Each row is followed by its class. Each block has new classes.
[-0.052, -0.861, -0.025, 0.147, 0.094, -0.357, 1.611, -0.120, 0.325, -0.541, 1.071, -0.014, 0.164, 0.204, -0.193, -0.372, 0.085, -0.648, 0.162, 0.057, -1.223, 0.697, -0.871, 0.097, -0.637, -0.140, 4.244, -0.252, -3.671, -0.269] => (38)
[2.228, -1.026, 1.575, -0.313, -1.992, 0.075, 1.625, 0.166, 1.472, -1.181, 0.359, -0.216, 0.574, -1.588, 0.702, 1.233, -0.220, 0.565, 0.725, -0.201, -2.148, 0.178, -0.755, 1.051, 1.688, 2.390, 4.482, -0.211, -7.841, -0.344] => (32)
[-0.455, 0.986, -1.677, 0.673, 1.330, 0.357, -0.626, -0.526, 0.334, 0.120, 0.607, 0.744, -0.262, 0.733, -0.758, -1.826, 0.172, -1.515, -0.194, 0.101, 0.780, -0.274, -0.362, -0.755, -0.239, -1.900, -1.785, -0.244, 1.045, 0.080] => (32)
[-0.171, 1.464, 0.513, 1.255, -2.452, 4.899, -0.430, 1.226, 3.366, -0.506, -2.424, 2.949, 0.855, 0.295, 2.126, 0.464, -0.916, -3.869, 0.263, -1.730, -0.913, -2.409, -1.097, -0.851, 2.695, 2.448, -1.287, 0.076, -5.641, 1.040] => (38)
[-0.713, 0.411, -1.493, 0.988, 0.184, 1.095, -1.254, -0.667, 1.754, -0.018, -0.372, 2.048, -0.019, 0.537, -0.108, -1.554, -0.474, -3.496, -0.409, -0.244, 0.521, -0.764, -0.828, -0.686, -0.044, -1.222, 1.359, -0.179, -3.427, 0.618] => (32)
[-0.344, -0.630, -0.603, 0.199, 0.536, -0.312, -1.655, -0.543, 0.797, -0.407, 0.085, 0.869, -0.031, -0.787, 0.444, -0.269, -0.707, -2.806, 0.058, -0.083, 0.951, 0.090, 0.040, -0.282, -1.456, -1.280, 5.705, 0.200, -6.429, 0.749] => (38)
[1.200, -0.627, -0.200, 0.995, -1.204, -0.657, 1.833, -0.215, 0.645, -0.643, 1.268, 0.432, 0.099, -0.502, 0.194, -0.203, -0.066, 0.123, 0.251, -0.360, -1.749, 0.603, -1.195, 0.491, 0.444, 0.312, 4.778, -0.321, -6.058, -0.189] => (38)
[1.124, -0.711, 0.232, 0.794, -1.860, 0.709, 2.663, -0.080, 1.068, -0.150, 0.673, 0.129, 0.474, 0.102, 0.296, -0.330, 0.346, -0.345, 0.181, -0.691, -2.152, -0.484, -1.514, 0.409, 0.902, 0.881, 3.157, -0.324, -4.764, -0.504] => (38)
[2.959, 0.009, -0.177, 0.269, 0.806, -2.515, -2.285, -1.039, 0.367, -0.447, 1.310, -0.530, -0.688, -3.489, -0.263, 0.621, -0.418, 0.533, 0.093, 0.506, 0.884, -0.445, 0.733, 1.438, 0.872, 2.006, 1.401, 0.082, -5.630, 0.723] => (38)
[1.297, -0.335, -0.377, 0.809, -0.371, -1.056, 0.061, -0.957, 0.690, -0.733, 0.895, 0.235, -0.355, -1.022, -0.172, -1.012, -0.116, -1.249, 0.180, 0.009, -0.271, 0.067, -0.721, 0.530, -0.322, -0.248, 3.672, 0.250, -5.213, -0.008] => (32)
[0.389, -0.238, -0.232, 0.672, -1.344, 1.213, 1.649, 0.246, 0.873, -0.007, 0.083, 0.417, 0.006, 0.174, 0.843, -0.109, 0.303, -0.904, 0.081, -0.675, -1.109, -0.471, -0.910, 0.045, 0.812, 0.697, 1.068, 0.031, -2.181, 0.130] => (38)
[2.240, -0.227, -0.294, 0.505, 0.251, -0.875, -0.518, -0.389, 0.429, -0.435, 1.112, -1.281, -0.585, -2.126, -0.787, 0.064, 0.159, 2.228, -0.014, 0.132, -0.065, -0.169, 0.030, 1.127, -0.560, -0.091, -0.008, -0.017, -3.151, -0.679] => (38)
[1.215, -0.183, -1.312, 2.234, -1.378, 1.603, -0.477, -0.717, 3.280, -1.196, -0.212, 2.719, 0.463, -1.122, 1.155, -0.732, -0.997, -4.717, 0.173, -1.261, -0.452, -0.950, -1.560, 0.037, 1.499, 0.708, 5.144, 0.396, -8.762, 0.821] => (32)
[0.021, -0.706, 0.416, 0.004, -2.511, 2.032, 3.940, 0.787, 0.321, 0.065, 0.292, 0.084, 0.681, 1.923, 0.544, -0.490, 0.663, 0.450, 0.140, -0.743, -1.517, 1.065, -3.639, -0.648, 0.787, 0.895, 0.188, -0.462, 1.817, -0.080] => (38)
[0.655, 0.480, -0.202, 1.482, -1.564, 3.110, -0.639, 0.741, 2.909, -0.206, -1.555, 1.988, 0.921, -0.481, 1.155, 0.407, -0.555, -1.761, 0.013, -1.304, -0.241, -1.999, -0.879, -0.155, 2.784, 1.929, -1.966, 0.573, -5.058, 0.334] => (38)
[3.605, -1.361, -0.710, -0.251, 2.228, -6.504, -0.870, -2.023, -1.090, -0.875, 3.293, -2.322, -1.148, -3.665, -2.040, 0.540, 0.043, 2.312, -0.022, 1.422, 0.340, 1.439, 0.386, 2.052, -1.192, -1.578, 6.606, -0.071, -6.422, -0.923] => (38)
[0.774, -2.685, -0.148, -0.267, -1.497, -2.619, 5.769, -0.852, -1.270, -0.512, 3.069, -1.613, 0.116, 0.998, -1.179, -1.156, 1.194, 1.230, 0.333, 0.388, -2.332, 3.047, -1.321, 0.800, -2.731, -1.348, 8.762, -1.237, -2.224, -0.502] => (38)
[-0.694, 0.008, 0.702, 1.192, -3.382, 3.607, 1.670, 0.868, 2.491, 0.018, -1.163, 1.928, 0.244, 0.982, 1.533, 0.063, -0.341, -2.613, 0.349, -1.324, -1.593, -0.894, -1.678, -0.372, 1.980, 2.262, 0.965, -0.301, -5.012, 0.515] => (38)
[1.467, -0.506, 0.715, 0.220, -1.686, 0.521, 0.523, 0.012, 1.814, -0.601, -0.396, 0.767, 0.492, -0.991, 0.917, 0.547, -0.434, -0.943, 0.458, 0.373, -1.430, -0.335, -0.840, 1.221, 0.874, 1.866, 3.254, -0.271, -6.820, -0.034] => (32)
[0.067, -0.131, -0.034, 0.696, 0.263, -0.295, -2.440, -0.913, 1.898, -0.560, -0.132, 1.671, -0.070, -0.924, 0.584, 0.173, -1.080, -4.241, -0.047, -0.358, 0.979, -0.787, -0.172, -0.358, -0.612, 0.062, 5.665, 0.145, -8.762, 0.917] => (38)
